[  9   6  26  29 -73  -9  -2 -47 -35  -3 -11 -18  37   4   7  27  13  25
   3  23   2 -18 -30  -2  15   8  11  13  22  -7   1   2 -20  16  -6 -41]
logi
[-20  49 -31 -40 -18 -51  24 -56  -4  28   7  65  32  24   8  37   9  35
  15   1   4  22 -25  -2 -47 -20  25 -67 -15   5 -43  26  22   2   1 -16]
kepa
[-20  32 -43 -33 -23 -44  14 -55 -23  31  10  61  40  34   6  36  13  24
   4  -5  13  13  -1  -2 -41 -19  25 -52  -9  -1 -30  23  22  -1  15 -17]
muro
[ 38  64   8 -28 -26  -5 -33 -91  21  11 -40  21  33   9  36  37  14  34
 -18   5 -14  -1  -1 -25  43 -16  22 -14  29  15  12  23 -22  10  18   3]
Rekof
[ -2  29 -40 -68 -26   6 -11  29  45 -22 -38  11 -23 -15  56  13 -15 -14
  45  11 -42   4 -22 -34  20  -5 -24 -27  24  24  -4   5   7  -9 -17  10]
kapor
[ -7  30 -41 -69 -12  -7  -8  23  46 -38 -48  33 -23 -27  45  15 -19  -2
  40  13 -42  -5 -24 -45  -1 -13 -23 -20  50  24  -2  13  10 -19 -25  12]
kepa
[  17   62   19  -14  -43   -8  -55 -100   -4   -3  -46    7  -50   19
   53   14    5   33   -7    6  -43  -20   -6   19   40  -17   22  -34
   46    4  -26    8  -36   32   14  -30]
Nen
[ 29 -21  41   5 -71  30 -16 -61 -15  -5 -27 -27  17  21  21   7   8  16
   0  31 -21  17 -30  13  15   3  22 -16 -16 -11   5   8  -7  23  -6 -26]
kapor
[ -1  52 -58 -68 -56   0  10  29  54 -30 -26  24   8 -26  35  16  19  23
  -1  -9 -24 -38 -19 -47  35   4 -13 -23  39  -5  -1  -8   7 -12  13   9]
logi
[ 24 -11  31  31 -72  -4 -22 -56 -37  10 -24  -9  44  13 -14  22  13  20
  -2  21   5 -26 -23   9   7   7  11  28  15 -13 -14  10 -18  20  -4 -41]
dazag
[  5  48 -67 -61 -23   0   0  32  41 -32 -37  20  17  -8  25  29  10  10
   0   7 -14 -39 -27 -49  19   9 -12 -40  29  -2 -10  -4  22 -11  22  14]
ruge
[ 43  63   5  -9 -13 -18 -43 -69  27  29 -42  18  34  23  31  32   7  30
  -4  -5  -7 -24   4 -12  33 -14   4   9  37  17 -10  24 -35  15  18  -9]
dazag
[-26  35 -49 -39 -22 -43  16 -52 -25  28   8  54  39  27  -3  35  13  23
  -4 -10  13  15   1   3 -45 -18  31 -51 -15  -2 -33  20  28  -1  20 -17]
muro
[ 18 -18  31  23 -66  11 -21 -57  -9   2 -31 -17  27  11   3   3  13  15
  -9  25 -16  26 -38  19  24  10  31  -9  13 -18   4  20  -4  15 -22 -21]
Tig
[-15  25 -56 -59 -39  -5  -5  45  37 -25 -33  13 -28 -23  52  17 -23   2
  36   1 -46 -21 -24 -31   6   6 -26 -24  39  19   4   8  10 -17 -11  -3]
logi
[ 33 -25  43  20 -76  15 -32 -62 -14   3 -33  -6  11  25  -8  -3   5  14
 -10  31 -22  -2 -30  21   8  14  22   5   8 -14   4  19  -6  17  -7 -25]
dazag
[ 31 -27  30  14 -64  27 -17 -63  -1 -11 -28 -13  20  -4   1  -6   7  14
 -19  37 -21  12 -29   4  19  18  36 -19   5  -9  28  19   2   9  -6 -14]
Rekof
[ -6  38  -7 -25  -1 -41 -18 -56 -23  21  19  37  68   0 -21  52  14   4
   5 -22  10  22 -17 -11 -20 -43  13 -17  -7   0 -40  10  22 -16   9  -4]
Boti
[  5  26 -13 -26  14 -29  -7 -35 -32  10   7  37  60 -13 -16  45   6  -6
  -5 -17  10  19 -25 -12 -46 -26   7 -24   5   6 -54   1  20 -17  17  -7]
ruge
[ 14 -11  17  24 -53  -6  -2 -55 -40  -9 -26 -15  46  16   4  29   3  13
   1  28   0 -20 -32   3   1  11  13  -1  24  -8 -13   0  -5  15   5 -42]
ruge
[ 25  -6  27  21 -52   9  -7 -75 -29  -6 -14 -17  31   7  -1  33  13  25
  14  15   0  -3 -22  -4   7  -8   9   4  23 -12   1   4 -19  16  -7 -39]
femu
[ 20  62  14 -29 -16 -14 -33 -75  16   4 -40   5  34   2  41  33  11  20
 -16   0  -9 -14  11 -24  32 -13  16   0  44  10  17  13 -33  10  19  -2]
muro
[ 28  55  13 -23 -17 -18 -24 -89   8   9 -32  12  37  14  44  34  24  24
  -5 -10 -17   7  -1 -15  39 -24   1  19  34  12   1  23 -34  13  18  -2]
folo
[ -4  36 -16 -30   2 -32  -3 -41 -30  13   8  43  54   4 -10  53   8   4
  -9 -19  -3  18 -20 -12 -41 -29   3 -37  19   1 -49   8  21 -10  20  -7]
ruge
[-30  39 -31 -37 -22 -61   8 -58 -12  40   6  65  59  40   2  45   8  23
  15  -2   5  17  -8  -4 -25 -26  23 -76  -4  10 -29  31  35   1   6 -26]
Boti
[ 38  64  31 -26 -11 -12 -35 -86  21  11 -35   3  22  17  36  39  10  30
   7   7 -16   0   1 -27  37 -28   6  -4  43  11  13  16 -35   5  12  -5]
femu
[-11  24 -52 -76 -20  -3 -10  24  39 -40 -40  21 -13 -31  50   9 -14  -9
  29   4 -41 -15 -15 -42   6   0 -18 -16  52  18  14   8  13 -16 -11  11]
muro
[ -3  22 -49 -62 -35  -6 -18  32  38 -15 -46  26 -13 -11  38  10 -20  -6
  40   8 -42 -28 -17 -28   7   1 -33   4  37  15 -10  10  13 -12 -15   1]
dazag
[-20  23 -41 -55 -29  -3  -4  30  45 -31 -42  32 -20 -30  58  11  -7  -4
  38   9 -37   1 -15 -43  12   2 -20 -19  51  18  -2  14   9   1 -17   1]
Nen
[-12  12 -52 -61 -18  -5   0  24  33 -31 -40  19 -13 -17  52   8 -10 -16
  46  -7 -51   9 -18 -33  14  -3 -33  -1  40  19   5  20  11 -19 -12  11]
folo
[  4  33  -4 -23  -8 -19   0 -45 -32  19  11  47  60  -5 -12  47  13  11
  -2  -8  -5  35 -19 -19 -25 -32  10 -20  10   0 -33  10  16 -17   7  -6]
Rekof
[-27  31 -20 -28 -28 -44  15 -37 -10  44   9  67  32  19   5  44  17  30
  -1  -5  13  36  -8   1 -40 -16  22 -69 -16   2 -45  32  17  20  10 -28]
Nen
[  2  56 -57 -59 -43  -1   5  36  52 -25 -23  14   4 -20  40  18  13  22
   2  -2 -27 -35 -21 -46  31   5 -16 -21  36  -1   3  -5   4 -16  16  13]
logi
[ -9  64 -58 -71 -31 -13   0  11  52 -27 -31  21  35 -11  31  27  15  17
   9   2 -21 -46 -17 -53  38  -2  -5 -41  42  -5   2  -9  23 -17  20   6]
Boti
[ 19  63  16 -18 -39  -8 -54 -96  -7  -4 -42   9 -46  19  55  19   2  37
  -9   4 -46 -24  -6  13  34 -18  20 -33  43   3 -27   8 -36  30  16 -25]
Nen
[  7  -3  17  29 -59 -12 -14 -75 -29   0 -12 -19  59   4   0  28   9  15
   9  12   6 -23 -21   1  22  -1  19   4  12  -6  -2   1  -9  16  -8 -38]
Boti
[  6  61 -51 -74 -30   2  12  13  55 -25 -29  12  11  -8  24  24  12  26
  17   5 -34 -27 -15 -50  27  -4  -8 -36  38 -13   1 -11  10 -18  16   8]
femu
[ 33  64  -5 -22 -36  -3 -57 -95  -6   3 -41   9 -37  20  35  12  -5  35
 -18  23 -44 -33 -15  12  36 -12  22 -34  35  13 -18   4 -26  16  16 -18]
Rekof
[ -2  37   0 -18 -12 -30   1 -27 -27  18  26  33  48  -4 -12  51   9  14
  -3 -27  -7  28 -19  -9 -32 -32   5  -6   3  -6 -34   9   6 -19  13  -5]
logi
[ 28 -16  44  11 -70  20 -20 -63 -15  -3 -29 -23  23  19   9  15  11   5
   5  33 -21  28 -32   9  23  -2  26  -9  -3 -10   0  12 -10  14  -7 -25]
kapor
[ 13  53 -63 -62 -43   0  -4  25  55 -10 -37  31  11   4  22  17  11  25
   3   3 -18 -49 -16 -37  23  10 -16 -18  24  -7 -13  -1  11  -5  19   8]
dazag
[ 21  67  23 -25 -10 -25 -47 -85  28  14 -43   8  46  23  28  39   8  21
  -2  -1  -9 -11   8 -20  53 -26  14  -9  39  17  12  17 -21   8  17  -4]
Boti
[  6  30  16 -31  -3 -16 -11 -46  -6  24  21  54  51   2  -8  48  19  10
 -14 -23  13  36 -11 -22 -39 -37   1 -21  -1  -5 -39  13  17 -13  17  -4]
ludu
[  8  -2  25  29 -54  -8  -8 -54 -27  16 -25 -11  45  20  10  16  12  25
  -1  28   3  -2 -28  12  18  12  21  -4  33 -14  -8  10 -12  16  -9 -37]
Tig
[  34   58   26  -25  -40   -1  -68 -106   11    3  -39   11  -47   36
   44   11    1   30  -17   13  -41  -24  -13   15   32  -23   14  -36
   34    6  -25    7  -26   16   18  -24]
ludu
[  2  31  -3 -22   3 -32  14 -61 -36  22  19  43  56  14  -9  42  23  10
   1 -29  -6  42 -13   1 -27 -35   6  -8  -6  -7 -44  10   7 -15  19  -5]
folo
[ 25 -15  38  30 -55  10 -17 -62 -24   8 -14  -3  38  18   1  21  11  22
  -9  24  16 -12 -16  -7   2   4   8   1  15  -6  -9   5 -15  16   5 -39]
ludu
[  18   64    6  -25  -38  -22  -70 -110   -2   -3  -42    6  -24   23
   39   17   -3   23    0    6  -43  -36  -15   11   46  -25   20  -37
   42   15  -17    8  -21   15    8  -22]
Boti
[ 15  -1  44  26 -46   1  -3 -61 -29 -11 -22 -14  36   6  18  22   5  27
  11  31  -2 -14 -32 -10  -2   4  16  -3  18 -13   3   7 -19  13 -10 -30]
kepa
[ 19  -7  41  27 -65   8  -6 -68 -30  -2 -14  -1  32  20   3  17  14  21
  -6  24   7 -11 -19  -4  10   7  17  -2  18 -10  -8  -1 -13  13  -1 -37]
ludu
[ 16 -23  49  31 -75  21 -18 -60  -9  -7 -27 -11  13   6   6   7  15  17
 -11  32 -13  24 -27   6  17  17  28  -7   3 -18   9  17 -16  36 -12 -24]
Nen
[  0  37 -11 -22   0 -29  -7 -45 -15  27  18  42  54 -12  -9  40  17   9
  -7 -26   5  38 -26   2 -24 -31  14 -16   6  -8 -54   6  12 -16  -3  -1]
Tig
[ 10 -18  27  20 -62  -4  15 -73 -48  -7 -19 -18  50   8  15  14  19  17
  11  11  -7   0 -22   7  13   7   7  18  16  -7   2   6 -18  17  -5 -40]
folo
[  14   68    2  -26  -40  -24  -63 -114   -4    0  -40    2  -22   30
   35   19   -8   26   -1    4  -47  -40  -10   20   44  -25   22  -41
   38   10  -22    0  -21   16   10  -26]
Boti
[ 21  -9  27  32 -70  -6 -12 -56 -37   9 -31  -6  40  19  -6  19  12  21
   2  22   3 -27 -17  12  12   6  15  25  23 -11 -14   6 -18  17  -3 -49]
dazag
[  5 -17  18  30 -60  -7  16 -67 -55  -1 -16 -14  47  16  13  21  16  15
  11  11  -8   0 -16   8   8   4   4  19  18  -8  -4   5 -20  14  -5 -42]
folo
[ 28 -24  38  20 -87  14 -21 -59  -8   6 -34 -12  23  30  -5  -1   7  20
 -17  32 -29  -2 -25  20  12  17  20   0  13 -19   9  21  -8  23  -7 -27]
dazag
[  25   65   -7  -23  -39   -5  -52 -100  -19   -2  -44   10  -34   20
   40   15  -10   30   -7   22  -51  -35  -11   13   35  -18   25  -30
   30   11  -22   -3  -24    8    9  -22]
Rekof
[ 35  73  16 -28 -17 -17 -27 -99  28   9 -32   0  29  21  34  42  11  36
   7   4 -23  -2   3 -20  39 -29  13  -4  41   5   9  14 -31   7  15  -6]
femu
[-20  31 -49 -40 -19 -49  20 -49 -14  29   2  69  50  25   5  47   5  15
  -1  -7   5  15 -17  -3 -50 -14  25 -72 -13   5 -49  23  36  -1  15 -22]
ruge
[  3  -4  16  22 -56  -8 -12 -69 -31  -9 -27 -15  60   9  -1  31   8  16
  10  14  -3 -19 -15  -6  24  -7  20  -5  24  -6   3   5  -2  15  -9 -42]
Boti
[ 39 -31  40  15 -78  22 -29 -56  -5   5 -33  -8  13  16  -5  -4   7  17
 -17  22 -16   1 -29  20   9  15  16   7  -4  -9   6  21 -10  25 -10 -23]
dazag
[-17  30 -48 -41 -16 -49  15 -45 -12  31   0  66  44  34  -5  46   5  18
  -2  -3  10  15 -18   1 -49 -15  23 -81 -13   6 -48  25  39   1  19 -23]
ruge
[ 17 -16  18  27 -56  -1  -7 -55 -36 -10 -25 -18  42  11   4  27   5   9
   2  29   2 -17 -39   1  -2  15   9   0  33  -3  -8   5  -6  17   2 -39]
ruge
[  35   63   17  -22  -44   -4  -66 -103    1    8  -38    8  -50   41
   49   10   -5   32  -11   10  -41  -29  -11   11   30  -13   13  -36
   31   14  -24    8  -29   12   21  -15]
ludu
[ -7  10 -55 -68 -18  -8 -16  31  27 -39 -50  22  -8 -21  38  15 -25 -19
  36  13 -42 -21 -30 -37  -4   3 -20 -28  41  20 -12   5  26 -22  -9   3]
ruge
[  5  36  -1 -20 -12 -28 -13 -38 -25  31  10  51  48   5 -24  46  13   6
  -2 -26  -5  19 -13   1 -33 -35   3  -5   5  -9 -57  11   9 -10   6 -12]
dazag
[-12  29 -55 -60 -35  -3  -5  43  42 -35 -30  17 -17 -34  54  20 -15  -2
  32  -1 -43 -15 -23 -48   7  -1 -32  -9  53  24  15  12  10 -19 -15   9]
logi
[  35   75    9  -27  -35   -2  -60 -101   -9    4  -43   -6  -41   37
   49   18   -5   29    6   15  -49  -25  -18   21   42  -27   17  -35
   21   10  -41   -7  -36   21   15  -23]
kapor
[ 32  66  24 -32 -19 -14 -30 -88  35  11 -39   3  30  15  30  40  11  28
   5   5 -20   2   4 -25  39 -23  13  -2  40   4  11  14 -32   4  15  -5]
femu
[ 10   0  19  29 -77  -3   3 -48 -26  -3 -11 -25  46  -7  17  27  11  26
   3  13  -4 -18 -28  -3  13  10   6  22  24  -6   5   4 -22  17  -7 -38]
logi
[ 20  -5  27  21 -58  -1   4 -70 -29  -5 -18 -23  42   7  -1  27  14  26
  23  23  -2  -5 -24  -4  15  -5  16   9  22 -11   1   4 -17  13 -11 -43]
femu
[  6  41   5 -35  -2 -30   4 -58 -19  25  21  37  39  12 -11  47  11  22
   8 -16 -12  35 -10  -6 -32 -42   8 -22   2  -6 -36   7   6 -14   9  -7]
femu
[-14  12 -48 -67 -15 -11   2  19  30 -29 -38  28 -11 -20  53   8  -8 -14
  38  -2 -48   2 -14 -34   9  -5 -26  -1  40  20   2  16  10 -22 -10   7]
folo
[ -7  34  -2 -25   1 -35 -15 -54 -17  22  18  48  64  -2 -12  54  12   1
   0 -29  -1  30 -14 -13 -21 -44  14 -26   4  -1 -39  13  17 -18   9  -6]
Boti
[  0  43  -2 -24 -17 -24   4 -32 -22  17  23  35  53  -5  -1  58  13  19
  -2 -26  -6  26 -23 -16 -34 -34  -5 -10  12  -5 -31   5   7 -15  14  -9]
logi
[  8  51 -56 -68 -35  12   1  23  46 -23 -32  44  -1 -18  27  14  16  20
 -10  19 -18 -32 -19 -53  31  10  -2 -41  27   1   2  -6  13 -12  14  16]
Rekof
[ 25  71  26 -26 -11 -22 -28 -89  30   9 -37  13  17  17  42  36   5  36
  -2   2 -11  -5  -2 -16  24 -22  11  -9  33  11   5  21 -32  11  11   1]
kepa
[ 34 -33  24  15 -67  29 -17 -61 -10  -9 -26 -12  18  -6   3  -6   7  18
 -16  28 -19  18 -31   4  13  17  29 -12   1   0  23  24   1  14 -11 -12]
Rekof
[ -3  25  -2 -29 -17 -24 -12 -47 -26  17  14  39  49  -1  -9  42  16   4
 -15 -16  -1  28  -9 -10 -34 -30   7 -13  12 -10 -29  11   3 -10  13  -1]
muro
[ 32  65  12 -16 -16 -12 -34 -84  23  19 -32  21  37   5  30  31  11  23
 -15  15  -2  -2   1 -26  38 -10  16  -4  35  19  12  19 -27   8  15   5]
Rekof
[  1  30 -14 -25   3 -32  -5 -41 -34  12   8  38  56   6 -20  55   5  -4
  -1 -14   2  27 -23  -8 -43 -32   4 -22   3  -1 -52   3  23 -19  17  -6]
ruge
